Below is a small trained network, with its code and all its weights. Each question gives an input and a class and asks what happens when units are switched off, that is, made to give their printed mean instead of their output.

import numpy as np


def w(rows, s, z=0):
    codes = np.array(rows[::2]) - 128.0
    scale = np.full(codes.shape[1], s)
    scale[-1] = z or s
    return codes * scale


def norm(h):
    return h / np.sqrt((h * h).mean(-1, keepdims=True) + 1e-5)


def f(y):
    return np.maximum(y, 0)


def log_softmax(a):
    a = a - a.max(-1, keepdims=True)
    return a - np.log(np.exp(a).sum(-1, keepdims=True))


def net(x, mask):
    res = np.array(x, float).reshape(1, 5) / 4 @ E
    u = 0
    for l in range(3):
        y = f(norm(res) @ A[l][:, :-1].T + A[l][:, -1])
        res = res + np.where(mask[u : u + 9], y, B[l][:, -1]) @ B[l][:, :-1]
        u += 9
    return log_softmax(norm(res)[-1] @ U[:, :-1].T + U[:, -1])


A, B = {}, {}
E = w([
[87,145,118,255,109,92,92,183,174,96],'x0',
[117,146,138,125,129,142,117,131,126,141],'x1',
[172,209,84,65,85,140,152,191,181,71],'x2',
[90,98,186,92,168,125,169,179,163,115],'x3',
[148,61,158,52,78,109,27,200,119,157],'x4',
],0.0056)
A[0] = w([
[117,65,132,71,65,139,63,201,143,169,185],'0.n0',
[157,171,37,157,48,155,123,102,77,140,73],'0.n1',
[166,63,157,130,138,136,103,162,25,181,206],'0.n2',
[173,161,178,6,155,101,205,81,127,171,15],'0.n3',
[118,180,118,118,168,125,181,18,149,51,25],'0.n4',
[93,116,200,80,220,166,229,237,178,73,22],'0.n5',
[52,94,196,101,179,46,150,152,121,142,75],'0.n6',
[234,232,81,30,82,180,144,191,255,38,49],'0.n7',
[150,154,7,130,67,131,37,15,81,164,4],'0.n8',
],0.0047,0.0037)
B[0] = w([
[187,162,186,127,44,68,174,95,126,111,240],'0.n0',
[226,118,153,68,154,184,91,79,247,48,182],'0.n1',
[98,112,152,105,75,34,100,115,95,186,223],'0.n2',
[71,19,68,168,35,253,153,199,136,123,176],'0.n3',
[131,174,253,148,78,107,160,94,57,161,179],'0.n4',
[205,63,154,143,193,160,72,61,244,71,192],'0.n5',
[169,107,84,163,170,141,38,14,205,56,178],'0.n6',
[57,250,33,45,206,43,103,177,37,72,253],'0.n7',
[236,62,139,159,185,185,63,48,243,106,185],'0.n8',
],0.0049,0.0054)
A[1] = w([
[107,174,197,208,196,184,231,31,82,126,64],'1.n0',
[69,98,118,163,206,66,103,94,12,180,22],'1.n1',
[196,101,58,34,93,206,171,93,35,182,101],'1.n2',
[113,86,209,75,212,135,165,156,170,122,33],'1.n3',
[110,67,150,176,154,92,78,35,85,189,87],'1.n4',
[117,190,126,126,60,172,189,75,160,127,58],'1.n5',
[160,210,126,152,233,186,212,143,106,88,5],'1.n6',
[103,142,81,253,88,51,90,224,179,86,118],'1.n7',
[136,77,151,167,187,119,61,109,130,232,24],'1.n8',
],0.0053,0.003)
B[1] = w([
[181,129,233,126,68,43,125,129,91,163,250],'1.n0',
[92,194,94,2,209,130,151,122,123,79,175],'1.n1',
[45,71,121,233,160,180,170,204,173,185,213],'1.n2',
[160,97,93,235,160,140,45,72,155,110,158],'1.n3',
[80,190,57,68,190,138,160,144,105,88,254],'1.n4',
[160,109,208,137,73,114,136,141,91,116,162],'1.n5',
[172,143,197,129,90,57,144,109,115,178,195],'1.n6',
[97,58,96,156,93,234,186,156,99,191,240],'1.n7',
[104,173,101,86,156,155,141,112,140,44,188],'1.n8',
],0.0064,0.0047)
A[2] = w([
[215,122,76,148,122,170,39,45,138,157,70],'2.n0',
[111,114,72,154,108,209,126,159,108,218,100],'2.n1',
[34,137,72,90,216,66,137,60,55,98,91],'2.n2',
[78,95,105,215,107,182,109,168,139,129,2],'2.n3',
[143,126,191,127,80,26,124,139,120,188,51],'2.n4',
[92,51,123,120,91,255,204,129,133,205,62],'2.n5',
[155,60,183,74,6,60,52,137,97,161,37],'2.n6',
[187,82,182,128,181,142,64,121,238,68,114],'2.n7',
[183,184,62,111,110,192,152,127,124,153,196],'2.n8',
],0.008,0.004)
B[2] = w([
[163,64,147,185,219,159,137,46,250,42,195],'2.n0',
[117,62,140,135,99,158,188,146,143,146,181],'2.n1',
[139,190,72,72,107,83,62,203,136,69,255],'2.n2',
[127,72,120,84,153,186,149,108,117,180,171],'2.n3',
[178,193,205,101,92,98,188,90,77,179,194],'2.n4',
[67,50,84,188,54,255,125,219,128,213,213],'2.n5',
[175,207,218,203,111,75,204,49,70,137,231],'2.n6',
[188,71,107,181,219,156,101,45,220,90,228],'2.n7',
[71,66,135,124,172,95,64,107,106,136,211],'2.n8',
],0.0088,0.0062)
U = w([
[62,227,34,33,178,43,50,186,73,57,160],'0',
[209,209,225,192,42,50,205,50,61,206,138],'1',
[196,44,84,199,218,178,66,33,246,69,5],'2',
[40,46,60,185,53,222,150,212,74,229,193],'3',
],0.011,0.0021)

Each question gives the input, the list of numbers given to net, and the class t.
The units are the neurons (one row each of A and B). Each row of codes is followed by its name. A weight is (code - 128) times the scale printed after its matrix; where a second scale follows, it is the last column's (A, B and U).
mask holds one flag per neuron, layer by layer. A switched-off neuron (its flag False) gives its mean, the last column of its row in B, instead of its output. The means were averaged over made-up inputs and are rounded, as every weight is.
A unit's drop is (log p(t) with every unit on - log p(t) with that unit switched off) / (log p(t) with every unit on - log p(t) with every unit switched off).
The circuit of an input: a set's keep is (log p(t) with only the set's units on - log p(t) with every unit switched off) / (log p(t) with every unit on - log p(t) with every unit switched off). Starting from the 12 units with the biggest drops (on a tie, the unit counted first), units are removed one at a time, each time the one whose removal leaves the highest keep (on an exact tie, the one counted first), for as long as the keep stays at least 0.8.
circuit, biggest first: the units of the circuit, biggest drop first
top k neurons: the k neurons with the biggest drops, biggest first
k most important neurons of layer l: the k neurons of layer l with the biggest drops, biggest first
drop of u: that unit's drop, to one decimal
input [8,6,4,3,-2], class 3: circuit, biggest first => (1.n7)
input [6,-6,2,-3,-6], class 1: 3 most important neurons of layer 1 => (1.n0, 1.n6, 1.n2)
input [0,6,5,3,6], class 1: top 2 neurons => (0.n0, 1.n4)
input [-6,-2,-3,1,-5], class 3: circuit, biggest first => (0.n3, 2.n5)
input [3,-5,-3,-3,-3], class 0: circuit, biggest first => (1.n4, 1.n2, 2.n6, 2.n7)
input [6,-8,-7,7,-4], class 0: top 2 neurons => (1.n4, 0.n1)
input [-1,-6,-5,-5,-1], class 0: top 2 neurons => (1.n4, 2.n2)
input [1,1,2,-6,-6], class 1: 3 most important neurons of layer 1 => (1.n0, 1.n6, 1.n5)
input [-7,-5,1,-3,-5], class 3: top 3 neurons => (1.n2, 0.n3, 2.n5)
input [2,6,-8,-6,8], class 0: top 2 neurons => (1.n4, 1.n8)
input [-4,-8,7,1,8], class 1: top 3 neurons => (0.n0, 1.n4, 2.n6)
input [1,-1,-4,-5,-5], class 1: top 2 neurons => (1.n0, 0.n5)
input [-2,-6,-5,4,-6], class 1: top 4 neurons => (1.n0, 0.n7, 0.n4, 0.n2)
input [7,2,0,-1,4], class 3: top neuron => (1.n7)
input [-8,7,2,6,-6], class 3: top 2 neurons => (0.n3, 1.n2)
input [3,4,2,2,-1], class 3: top 3 neurons => (1.n7, 0.n1, 1.n4)
input [8,-1,-1,0,8], class 1: top 3 neurons => (0.n0, 2.n6, 1.n2)
input [-7,2,8,-5,0], class 0: top 2 neurons => (0.n7, 1.n7)
input [0,6,7,-7,-3], class 0: 2 most important neurons of layer 0 => (0.n7, 0.n5)
input [1,-8,7,7,-7], class 0: circuit, biggest first => (0.n7)
input [7,-8,3,4,5], class 3: drop of 1.n7 => 2.7
input [-6,5,8,1,-5], class 0: drop of 1.n1 => 0.0
input [-3,-5,2,0,-2], class 3: drop of 1.n2 => 0.8
